Below are the code and all the weights of a small trained network. Each question names an input and a class and asks about switching units off, where a switched-off unit gives its printed mean instead of its output.

import numpy as np


def w(rows, s, z=0):
    codes = np.array(rows[::2]) - 128.0
    scale = np.full(codes.shape[1], s)
    scale[-1] = z or s
    return codes * scale


def f(y):
    return np.maximum(y, 0)


def log_softmax(a):
    a = a - a.max(-1, keepdims=True)
    return a - np.log(np.exp(a).sum(-1, keepdims=True))


def net(x, mask):
    res = np.array(x, float).reshape(1, 7) / 4 @ E
    y = f(res @ A[0][:, :-1].T + A[0][:, -1])
    res = res + np.where(mask, y, B[0][:, -1]) @ B[0][:, :-1]
    return log_softmax(res[-1] @ U[:, :-1].T + U[:, -1])


A, B = {}, {}
E = w([
[101,44,199,58,181,199,168,84,115,72,70,57],'x0',
[145,63,116,1,85,59,112,44,150,151,224,88],'x1',
[125,132,127,128,128,123,125,128,129,122,128,125],'x2',
[176,173,190,87,56,138,90,155,126,63,113,142],'x3',
[161,111,81,145,88,176,128,30,16,134,102,198],'x4',
[122,136,125,135,122,134,131,130,116,120,149,115],'x5',
[11,188,197,95,152,168,48,54,143,167,129,210],'x6',
],0.0067)
A[0] = w([
[45,166,190,108,170,152,44,78,141,190,132,168,33],'neuron 1',
[73,156,165,108,190,73,131,201,224,135,139,66,99],'neuron 2',
[49,176,202,105,170,151,56,84,125,167,149,174,2],'neuron 3',
[161,210,77,196,59,47,46,183,157,219,198,189,116],'neuron 4',
[93,141,181,124,158,98,105,215,215,139,147,78,77],'neuron 5',
[146,120,118,67,97,74,113,77,147,142,211,121,83],'neuron 6',
[45,66,47,181,229,118,191,97,164,207,150,138,194],'neuron 7',
[111,196,144,253,169,204,149,216,120,102,41,173,96],'neuron 8',
[89,71,178,81,183,189,148,99,132,66,88,68,41],'neuron 9',
],0.0057,0.0022)
B[0] = w([
[233,182,124,145,153,88,147,189,66,125,186,31,229],'neuron 1',
[161,198,50,128,46,194,103,59,35,159,87,164,206],'neuron 2',
[223,195,125,176,195,77,116,220,70,114,184,3,220],'neuron 3',
[61,180,128,118,202,81,217,124,90,40,72,194,254],'neuron 4',
[128,155,57,113,53,203,85,52,19,144,26,134,195],'neuron 5',
[78,85,178,49,93,88,172,114,184,194,134,136,201],'neuron 6',
[214,181,177,74,95,187,69,112,197,12,161,189,229],'neuron 7',
[112,99,229,18,31,87,177,90,204,245,234,113,247],'neuron 8',
[54,158,124,76,190,39,218,151,103,78,60,181,208],'neuron 9',
],0.0054,0.0072)
U = w([
[85,106,167,81,85,94,161,110,190,237,177,120,95],'0',
[225,133,108,154,165,91,145,210,92,118,159,52,117],'1',
[1,142,119,123,194,85,187,138,103,67,81,173,46],'2',
[128,140,79,133,80,211,84,50,52,174,92,154,113],'3',
[120,130,137,124,118,134,109,134,146,117,139,131,234],'4',
[130,122,131,122,122,136,117,136,143,130,133,138,197],'5',
[170,136,151,108,114,161,86,129,188,49,145,167,119],'6',
[44,54,99,214,168,140,25,172,183,177,117,113,2],'7',
],0.0089,0.0041)

Each question gives the input, the list of numbers given to net, and the class t.
The units are the neurons (one row each of A and B). Each row of codes is followed by its name. A weight is (code - 128) times the scale printed after its matrix; where a second scale follows, it is the last column's (A, B and U).
mask holds one flag per neuron, in row order. A switched-off neuron (its flag False) gives its mean, the last column of its row in B, instead of its output. The means were averaged over made-up inputs and are rounded, as every weight is.
A unit's drop is (log p(t) with every unit on - log p(t) with that unit switched off) / (log p(t) with every unit on - log p(t) with every unit switched off).
The circuit of an input: a set's keep is (log p(t) with only the set's units on - log p(t) with every unit switched off) / (log p(t) with every unit on - log p(t) with every unit switched off). Starting from all 9 units, units are removed one at a time, each time the one whose removal leaves the highest keep (on an exact tie, the one counted first), for as long as the keep stays at least 0.8.
circuit, biggest first: the units of the circuit, biggest drop first
most important unit: the unit with the biggest drop
k most important neurons: the k neurons with the biggest drops, biggest first
drop of u: that unit's drop, to one decimal
input [-2,7,7,0,0,0,-5], class 0: circuit, biggest first -> (neuron 6)
input [7,3,-6,3,6,-7,6], class 2: 2 most important neurons -> (neuron 9; neuron 8)
input [1,-4,-1,8,-8,1,3], class 3: circuit, biggest first -> (neuron 5; neuron 2)
input [3,-5,-1,6,-7,3,-4], class 3: 2 most important neurons -> (neuron 5; neuron 2)
input [-3,6,-2,-7,-7,-7,1], class 3: circuit, biggest first -> (neuron 2; neuron 5)
input [7,-7,-6,-1,-8,0,-6], class 3: 3 most important neurons -> (neuron 2; neuron 5; neuron 4)
input [3,6,-4,-8,1,-5,-7], class 6: 2 most important neurons -> (neuron 7; neuron 8)
input [-6,2,3,-8,-2,-7,-4], class 6: 2 most important neurons -> (neuron 7; neuron 9)
input [6,-7,3,-8,2,4,-3], class 6: 3 most important neurons -> (neuron 7; neuron 4; neuron 6)
input [3,6,-4,5,-2,-8,8], class 1: circuit, biggest first -> (neuron 3; neuron 1)
input [-8,-8,1,6,-2,6,-2], class 0: 2 most important neurons -> (neuron 8; neuron 9)
input [-4,-3,4,2,-7,7,-5], class 3: circuit, biggest first -> (neuron 5; neuron 2; neuron 3)
input [-8,6,-3,-3,4,-3,2], class 2: 2 most important neurons -> (neuron 4; neuron 8)
input [-4,7,6,7,-1,1,-4], class 0: most important unit -> neuron 6
input [-6,4,-6,6,5,6,2], class 2: 2 most important neurons -> (neuron 4; neuron 8)
input [4,4,-3,7,-7,-6,-6], class 3: 2 most important neurons -> (neuron 5; neuron 2)
input [-6,-4,7,-4,6,-1,-5], class 4: 2 most important neurons -> (neuron 8; neuron 9)
input [-5,-8,4,-5,-5,6,-6], class 0: drop of neuron 3 -> 0.1
input [8,-1,1,-7,3,-2,-6], class 2: drop of neuron 1 -> 0.3
input [2,-8,2,-8,5,-5,-3], class 0: most important unit -> neuron 8
input [7,7,-8,-1,4,-4,8], class 1: drop of neuron 3 -> 0.5
